Below are the code and all the weights of a small trained network. Each question names an input and a class and asks about switching units off, where a switched-off unit gives its printed mean instead of its output.

import numpy as np


def w(rows, s, z=0):
    codes = np.array(rows[::2]) - 128.0
    scale = np.full(codes.shape[1], s)
    scale[-1] = z or s
    return codes * scale


def f(y):
    return y / 2 * (1 + np.tanh(0.7978845608 * (y + 0.044715 * y**3)))


def log_softmax(a):
    a = a - a.max(-1, keepdims=True)
    return a - np.log(np.exp(a).sum(-1, keepdims=True))


def net(x, mask):
    res = np.array(x, float).reshape(1, 5) / 4 @ E
    y = f(res @ A[0][:, :-1].T + A[0][:, -1])
    res = res + np.where(mask, y, B[0][:, -1]) @ B[0][:, :-1]
    return log_softmax(res[-1] @ U[:, :-1].T + U[:, -1])


A, B = {}, {}
E = w([
[164,167,156,110,101,175,116,205,109,1],'x0',
[86,77,39,86,233,110,173,232,5,84],'x1',
[115,83,132,182,126,130,119,103,98,107],'x2',
[128,65,197,162,194,46,122,106,169,178],'x3',
[144,167,63,74,95,134,164,100,136,151],'x4',
],0.0097)
A[0] = w([
[123,165,88,134,182,169,187,244,25,18,254],'n0',
[116,103,92,92,212,73,113,148,99,130,25],'n1',
[180,48,98,82,210,46,100,128,76,157,37],'n2',
[154,231,151,202,13,210,78,125,202,2,250],'n3',
[159,138,57,153,145,156,100,223,90,89,44],'n4',
[75,97,59,75,219,27,198,208,7,118,154],'n5',
],0.0066,0.0045)
B[0] = w([
[194,105,106,118,114,167,69,154,148,161,247],'n0',
[122,132,231,67,170,219,164,138,89,90,160],'n1',
[87,123,192,75,133,204,162,65,135,95,168],'n2',
[80,153,167,101,141,85,91,98,59,137,244],'n3',
[199,152,132,147,114,177,170,133,107,40,163],'n4',
[113,109,155,145,117,250,132,221,97,69,247],'n5',
],0.014)
U = w([
[98,162,169,169,104,20,48,98,143,220,253],'0',
[40,188,208,64,164,158,149,147,4,70,44],'1',
[108,100,86,141,204,196,142,246,109,135,177],'2',
[211,163,81,165,173,151,162,223,80,61,3],'3',
[173,94,242,184,164,50,140,18,254,245,11],'4',
],0.0075,0.0064)

Each question gives the input, the list of numbers given to net, and the class t.
The units are the neurons (one row each of A and B). Each row of codes is followed by its name. A weight is (code - 128) times the scale printed after its matrix; where a second scale follows, it is the last column's (A, B and U).
mask holds one flag per neuron, in row order. A switched-off neuron (its flag False) gives its mean, the last column of its row in B, instead of its output. The means were averaged over made-up inputs and are rounded, as every weight is.
A unit's drop is (log p(t) with every unit on - log p(t) with that unit switched off) / (log p(t) with every unit on - log p(t) with every unit switched off).
The circuit of an input: a set's keep is (log p(t) with only the set's units on - log p(t) with every unit switched off) / (log p(t) with every unit on - log p(t) with every unit switched off). Starting from all 6 units, units are removed one at a time, each time the one whose removal leaves the highest keep (on an exact tie, the one counted first), for as long as the keep stays at least 0.8.
circuit, biggest first: the units of the circuit, biggest drop first
k most important neurons: the k neurons with the biggest drops, biggest first
drop when u is switched off: that unit's drop, to one decimal
input [-3,-7,-7,-4,6], class 0: circuit, biggest first => (n5)
input [-3,-7,-2,-2,-1], class 0: circuit, biggest first => (n5 n3)
input [-5,-8,-5,-5,-6], class 0: 2 most important neurons => (n5 n3)
input [2,5,6,-3,3], class 3: circuit, biggest first => (n4 n3)
input [2,4,5,4,3], class 2: 2 most important neurons => (n3 n0)
input [5,8,-3,2,-2], class 2: 2 most important neurons => (n0 n5)
input [-2,6,-3,-6,-6], class 2: 2 most important neurons => (n5 n0)
input [-3,1,7,-5,0], class 2: 2 most important neurons => (n3 n4)
input [6,-7,-2,7,-3], class 0: circuit, biggest first => (n5 n3)
input [3,7,-3,-6,-2], class 3: drop when n4 is switched off => 1.1
input [-2,0,-4,6,-2], class 4: drop when n3 is switched off => 0.2
input [6,8,-5,-1,-4], class 3: drop when n4 is switched off => 1.6
input [0,0,-8,-5,-8], class 0: 3 most important neurons => (n5 n1 n2)
input [-6,5,-2,8,0], class 1: circuit, biggest first => (n2)
input [-4,-3,-4,5,7], class 4: 2 most important neurons => (n3 n5)
